Below are the code and all the weights of a small trained network. Each question names an input and a class and asks about switching units off, where a switched-off unit gives its printed mean instead of its output.

import numpy as np


def w(rows, s, z=0):
    codes = np.array(rows[::2]) - 128.0
    scale = np.full(codes.shape[1], s)
    scale[-1] = z or s
    return codes * scale


def norm(h):
    return h / np.sqrt((h * h).mean(-1, keepdims=True) + 1e-5)


def f(y):
    return y / 2 * (1 + np.tanh(0.7978845608 * (y + 0.044715 * y**3)))


def log_softmax(a):
    a = a - a.max(-1, keepdims=True)
    return a - np.log(np.exp(a).sum(-1, keepdims=True))


def net(x, mask):
    res = np.array(x, float).reshape(1, 8) / 4 @ E
    u = 0
    for l in range(4):
        y = f(norm(res) @ A[l][:, :-1].T + A[l][:, -1])
        res = res + np.where(mask[u : u + 3], y, B[l][:, -1]) @ B[l][:, :-1]
        u += 3
    return log_softmax(norm(res)[-1] @ U[:, :-1].T + U[:, -1])


A, B = {}, {}
E = w([
[176,74,108,112,64,124,192,130,150,65],'x0',
[191,196,103,119,61,134,148,54,118,75],'x1',
[108,187,127,193,133,49,130,159,124,98],'x2',
[88,182,94,174,104,82,69,109,149,116],'x3',
[90,125,105,143,202,96,145,204,106,83],'x4',
[62,153,69,98,194,152,72,153,170,177],'x5',
[81,143,27,103,153,107,238,156,215,125],'x6',
[164,126,9,91,81,132,180,105,155,122],'x7',
],0.011)
A[0] = w([
[147,123,110,67,82,129,216,206,145,115,3],'0.n1',
[134,144,66,85,122,160,102,119,169,162,16],'0.n2',
[196,175,108,173,4,118,133,83,115,91,19],'0.n3',
],0.012,0.0048)
B[0] = w([
[113,81,170,226,152,144,198,103,117,120,207],'0.n1',
[112,165,70,48,125,148,129,115,41,182,164],'0.n2',
[76,221,188,30,8,14,158,98,171,50,254],'0.n3',
],0.012,0.0072)
A[1] = w([
[255,120,72,138,51,168,144,86,171,93,3],'1.n1',
[97,124,112,147,165,95,69,164,154,100,61],'1.n2',
[95,192,48,98,121,234,126,123,142,136,79],'1.n3',
],0.0064,0.0061)
B[1] = w([
[69,236,112,133,68,17,144,254,57,51,103],'1.n1',
[177,207,190,158,82,162,179,199,128,172,224],'1.n2',
[138,75,34,64,140,106,30,158,88,206,254],'1.n3',
],0.0078,0.0007)
A[2] = w([
[115,92,51,130,165,144,234,95,177,88,2],'2.n1',
[146,41,25,153,112,119,254,158,143,111,51],'2.n2',
[68,151,128,191,186,65,117,143,144,131,27],'2.n3',
],0.0077,0.0034)
B[2] = w([
[152,71,111,155,182,134,148,108,116,110,216],'2.n1',
[74,85,165,137,211,174,168,91,155,89,255],'2.n2',
[205,247,120,174,123,194,127,179,175,145,208],'2.n3',
],0.013,0.0043)
A[3] = w([
[85,185,132,171,175,74,70,217,123,132,19],'3.n1',
[137,87,185,118,82,147,110,141,106,146,27],'3.n2',
[195,68,246,112,98,137,83,107,70,137,2],'3.n3',
],0.011,0.003)
B[3] = w([
[114,150,134,192,104,107,140,180,148,147,255],'3.n1',
[246,134,153,94,175,101,75,95,149,111,164],'3.n2',
[205,90,127,128,104,189,64,116,125,72,242],'3.n3',
],0.013,0.0066)
U = w([
[107,185,132,212,158,117,97,244,139,181,13],'0',
[230,76,170,134,120,182,51,127,109,108,29],'1',
[96,122,7,55,147,136,91,113,94,237,80],'2',
[141,184,153,87,24,41,165,61,135,76,249],'3',
[96,43,116,157,198,136,244,103,139,104,176],'4',
],0.015,0.0019)

Each question gives the input, the list of numbers given to net, and the class t.
The units are the neurons (one row each of A and B). Each row of codes is followed by its name. A weight is (code - 128) times the scale printed after its matrix; where a second scale follows, it is the last column's (A, B and U).
mask holds one flag per neuron, layer by layer. A switched-off neuron (its flag False) gives its mean, the last column of its row in B, instead of its output. The means were averaged over made-up inputs and are rounded, as every weight is.
A unit's drop is (log p(t) with every unit on - log p(t) with that unit switched off) / (log p(t) with every unit on - log p(t) with every unit switched off).
The circuit of an input: a set's keep is (log p(t) with only the set's units on - log p(t) with every unit switched off) / (log p(t) with every unit on - log p(t) with every unit switched off). Starting from all 12 units, units are removed one at a time, each time the one whose removal leaves the highest keep (on an exact tie, the one counted first), for as long as the keep stays at least 0.8.
units of the circuit, in order: the units of the circuit, biggest drop first
k most important neurons: the k neurons with the biggest drops, biggest first
k most important neurons of layer l: the k neurons of layer l with the biggest drops, biggest first
drop of u: that unit's drop, to one decimal
input [-1,3,-8,4,4,-6,3,-8], class 1: units of the circuit, in order -> (0.n3)
input [-1,2,1,5,-7,3,-1,-8], class 1: 3 most important neurons -> (0.n3; 3.n3; 1.n1)
input [0,7,-8,-5,-5,6,3,-8], class 2: units of the circuit, in order -> (0.n2; 1.n3)
input [6,2,6,6,7,-3,7,-7], class 0: units of the circuit, in order -> (2.n3; 0.n3)
input [3,-3,-8,-1,-1,-6,0,8], class 4: 2 most important neurons -> (0.n1; 2.n2)
input [6,4,6,-6,8,2,-5,-1], class 4: 2 most important neurons of layer 1 -> (1.n2; 1.n3)
input [-1,-5,-4,2,7,-2,0,2], class 0: 2 most important neurons -> (0.n1; 2.n3)
input [7,7,-7,-7,2,-7,5,5], class 4: 3 most important neurons -> (0.n1; 2.n2; 2.n1)
input [8,-7,3,-1,7,-7,-2,-7], class 1: 2 most important neurons -> (3.n3; 0.n3)
input [-2,-8,1,-4,6,-1,7,-4], class 0: 2 most important neurons -> (2.n3; 3.n1)
input [8,6,-4,2,2,8,8,3], class 4: drop of 1.n2 -> 0.0
input [-2,3,-6,-7,-7,8,0,-3], class 2: drop of 0.n2 -> 0.2
input [-8,5,8,-3,-4,3,-1,-2], class 0: drop of 0.n3 -> 0.2
input [-4,-5,-4,8,1,-8,5,-1], class 0: most important neuron -> (0.n3)
